Below is a small trained network, with its code and all its weights. Each question gives an input and a target symbol and asks what happens when units are switched off, that is, made to give their printed mean instead of their output.

import numpy as np


def w(rows, s, z=0):
    codes = np.array(rows[::2]) - 128.0
    scale = np.full(codes.shape[1], s)
    scale[-1] = z or s
    return codes * scale


def f(y):
    return y / 2 * (1 + np.tanh(0.7978845608 * (y + 0.044715 * y**3)))


def softmax(a):
    e = np.exp(a - a.max(-1, keepdims=True))
    return e / e.sum(-1, keepdims=True)


def log_softmax(a):
    a = a - a.max(-1, keepdims=True)
    return a - np.log(np.exp(a).sum(-1, keepdims=True))


def net(x, mask):
    ids = ['Θβλξτψ'.index(c) for c in x.split()]
    T = len(ids)
    res = E[ids] + P[:T]
    u = 0
    for l in range(3):
        r = res
        for j in range(3):
            rows = slice(2 * j, 2 * j + 2)
            q, k, v = (r @ M[l][rows].T for M in (Q, K, V))
            z = softmax(np.where(np.tri(T) > 0, q @ k.T / 2**0.5, -1e9)) @ v
            o = O[l][rows]
            res = res + np.where(mask[u + j], z, o[:, -1]) @ o[:, :-1]
        u += 3
        y = f(res @ A[l][:, :-1].T + A[l][:, -1])
        res = res + np.where(mask[u : u + 8], y, B[l][:, -1]) @ B[l][:, :-1]
        u += 8
    return log_softmax(res[-1] @ U[:, :-1].T + U[:, -1])


Q, K, V, O, A, B = {}, {}, {}, {}, {}, {}
E = w([
[117,166,139],'Θ',
[142,174,78],'β',
[68,159,184],'λ',
[117,167,124],'ξ',
[6,132,212],'τ',
[254,106,105],'ψ',
],0.016)
P = w([
[176,152,121],'0',
[76,102,197],'1',
[83,113,65],'2',
[189,195,146],'3',
[90,72,182],'4',
[97,101,70],'5',
[177,248,159],'6',
[107,92,194],'7',
],0.016)
Q[0] = w([
[181,254,146],'0.h0',
[139,218,14],'0.h0',
[46,14,102],'0.h1',
[106,251,84],'0.h1',
[109,122,50],'0.h2',
[72,216,115],'0.h2',
],0.0085)
K[0] = w([
[62,155,34],'0.h0',
[9,145,101],'0.h0',
[81,162,147],'0.h1',
[183,73,129],'0.h1',
[145,129,184],'0.h2',
[87,105,105],'0.h2',
],0.011)
V[0] = w([
[149,141,186],'0.h0',
[143,117,105],'0.h0',
[165,1,132],'0.h1',
[166,119,140],'0.h1',
[139,59,48],'0.h2',
[131,126,112],'0.h2',
],0.009)
O[0] = w([
[129,133,150,159],'0.h0',
[136,48,139,178],'0.h0',
[137,254,202,145],'0.h1',
[103,174,161,251],'0.h1',
[96,153,58,109],'0.h2',
[110,153,124,139],'0.h2',
],0.007,0.0021)
A[0] = w([
[200,171,124,56],'0.n0',
[160,29,124,168],'0.n1',
[187,97,6,123],'0.n2',
[64,98,121,80],'0.n3',
[178,156,90,62],'0.n4',
[129,77,99,107],'0.n5',
[108,186,129,2],'0.n6',
[120,157,20,146],'0.n7',
],0.012,0.008)
B[0] = w([
[99,144,155,221],'0.n0',
[171,229,177,242],'0.n1',
[127,82,103,253],'0.n2',
[54,60,129,138],'0.n3',
[128,124,253,176],'0.n4',
[197,82,151,144],'0.n5',
[120,159,205,136],'0.n6',
[203,189,41,193],'0.n7',
],0.0064,0.0059)
Q[1] = w([
[41,126,221],'1.h0',
[186,129,211],'1.h0',
[78,145,116],'1.h1',
[180,116,184],'1.h1',
[9,85,138],'1.h2',
[141,166,81],'1.h2',
],0.011)
K[1] = w([
[8,95,139],'1.h0',
[107,237,87],'1.h0',
[102,73,120],'1.h1',
[198,144,147],'1.h1',
[149,23,130],'1.h2',
[117,207,138],'1.h2',
],0.012)
V[1] = w([
[79,173,53],'1.h0',
[3,207,131],'1.h0',
[209,176,193],'1.h1',
[148,106,105],'1.h1',
[40,181,153],'1.h2',
[208,147,198],'1.h2',
],0.0079)
O[1] = w([
[46,138,116,107],'1.h0',
[109,47,109,116],'1.h0',
[2,254,157,254],'1.h1',
[137,135,113,124],'1.h1',
[179,60,79,138],'1.h2',
[74,80,82,230],'1.h2',
],0.006,0.0095)
A[1] = w([
[59,187,232,181],'1.n0',
[157,99,197,62],'1.n1',
[165,227,157,119],'1.n2',
[159,182,76,110],'1.n3',
[198,224,85,112],'1.n4',
[64,60,93,50],'1.n5',
[99,76,106,252],'1.n6',
[29,117,248,55],'1.n7',
],0.012)
B[1] = w([
[110,114,178,255],'1.n0',
[109,108,93,127],'1.n1',
[118,65,82,218],'1.n2',
[163,133,146,164],'1.n3',
[164,105,143,206],'1.n4',
[146,74,82,135],'1.n5',
[168,246,162,164],'1.n6',
[206,96,77,186],'1.n7',
],0.013,0.021)
Q[2] = w([
[200,152,123],'2.h0',
[70,162,133],'2.h0',
[255,158,148],'2.h1',
[119,149,130],'2.h1',
[190,176,168],'2.h2',
[70,38,25],'2.h2',
],0.008)
K[2] = w([
[27,204,153],'2.h0',
[248,178,139],'2.h0',
[57,97,18],'2.h1',
[120,140,101],'2.h1',
[170,58,125],'2.h2',
[254,197,159],'2.h2',
],0.0091)
V[2] = w([
[144,129,1],'2.h0',
[167,216,185],'2.h0',
[152,225,93],'2.h1',
[43,73,38],'2.h1',
[122,20,203],'2.h2',
[193,143,176],'2.h2',
],0.0048)
O[2] = w([
[206,14,137,39],'2.h0',
[107,149,126,163],'2.h0',
[120,10,190,113],'2.h1',
[185,146,183,38],'2.h1',
[94,1,43,254],'2.h2',
[146,51,130,198],'2.h2',
],0.0049,0.0087)
A[2] = w([
[55,126,221,78],'2.n0',
[114,109,75,148],'2.n1',
[147,254,82,23],'2.n2',
[186,19,91,60],'2.n3',
[60,162,34,161],'2.n4',
[71,67,131,62],'2.n5',
[154,101,7,133],'2.n6',
[207,150,33,9],'2.n7',
],0.0095,0.012)
B[2] = w([
[109,134,1,160],'2.n0',
[149,119,156,150],'2.n1',
[50,85,198,131],'2.n2',
[60,203,99,255],'2.n3',
[123,167,62,129],'2.n4',
[188,142,98,150],'2.n5',
[98,137,76,220],'2.n6',
[73,110,180,204],'2.n7',
],0.0088,0.009)
U = w([
[65,42,167,252],'Θ',
[139,174,187,183],'β',
[142,145,168,84],'λ',
[5,194,181,70],'ξ',
[254,109,134,87],'τ',
[140,135,64,83],'ψ',
],0.0098,0.0031)

Each question gives the input, a string of symbols that net reads in full, and the target symbol t.
The units are the heads (2 rows each of Q, K, V and O) and the neurons (one row each of A and B). Each row of codes is followed by its name. A weight is (code - 128) times the scale printed after its matrix; where a second scale follows, it is the last column's (O, A, B and U).
mask holds one flag per unit, layer by layer, with each layer's heads first. A switched-off unit (its flag False) gives its mean, the last column of its rows in O or B, instead of its output. The means were averaged over made-up inputs and are rounded, as every weight is.
A unit's drop is (log p(t) with every unit on - log p(t) with that unit switched off) / (log p(t) with every unit on - log p(t) with every unit switched off).
The circuit of an input: a set's keep is (log p(t) with only the set's units on - log p(t) with every unit switched off) / (log p(t) with every unit on - log p(t) with every unit switched off). Starting from the 12 units with the biggest drops (on a tie, the unit counted first), units are removed one at a time, each time the one whose removal leaves the highest keep (on an exact tie, the one counted first), for as long as the keep stays at least 0.8.
units of the circuit, in order: the units of the circuit, biggest drop first
k most important neurons: the k neurons with the biggest drops, biggest first
top k neurons in layer l: the k neurons of layer l with the biggest drops, biggest first
input ψ ξ ψ τ ψ, target ψ: units of the circuit, in order : [1.n0; 2.n3]
input ψ Θ λ, target ψ: most important neuron : [1.n0]
input ψ ψ ψ β ξ, target β: units of the circuit, in order : [1.n6; 1.n2; 1.n7]
input β ψ Θ, target ψ: units of the circuit, in order : [1.n0; 1.h1]
input ψ ψ ψ ξ ψ τ Θ, target Θ: 2 most important neurons : [1.n0; 1.n6]
input ψ ψ τ τ ψ ψ ξ λ, target τ: 2 most important neurons : [1.n7; 1.n2]
input ψ β ψ ξ ψ, target β: 2 most important neurons : [1.n2; 1.n7]
input τ ξ ψ β ψ, target ξ: units of the circuit, in order : [1.n7; 1.n2]
input ψ ξ τ ψ ψ β ξ ψ, target ξ: units of the circuit, in order : [1.n4; 1.n7]
input ψ β ξ, target ψ: top 3 neurons in layer 1 : [1.n0; 1.n6; 1.n2]
input ψ ψ β τ, target Θ: 2 most important neurons : [1.n0; 2.n3]
input ψ ψ ξ, target ψ: top 2 neurons in layer 2 : [2.n6; 2.n3]
input ψ ψ β β λ, target τ: top 3 neurons in layer 1 : [1.n7; 1.n6; 1.n2]
input ξ τ ξ, target τ: 2 most important neurons : [1.n6; 1.n2]
input β ξ ξ ξ, target τ: top neuron in layer 2 : [2.n3]
input ψ Θ ψ ψ ψ Θ, target ψ: 3 most important neurons : [1.n0; 0.n4; 0.n7]
input ψ ψ λ ξ β, target ξ: 3 most important neurons : [1.n7; 1.n4; 0.n4]
input λ β β τ, target β: top 2 neurons in layer 1 : [1.n6; 1.n2]
input ψ ψ ξ τ τ, target ψ: top 2 neurons in layer 1 : [1.n7; 1.n5]
input ψ ψ τ λ ψ λ, target ψ: top 2 neurons in layer 1 : [1.n5; 1.n0]
input ψ ξ ξ Θ Θ, target β: 4 most important neurons : [1.n6; 1.n2; 1.n7; 1.n4]
input ψ ξ Θ ψ ψ ξ β, target Θ: top 3 neurons in layer 1 : [1.n0; 1.n2; 1.n6]
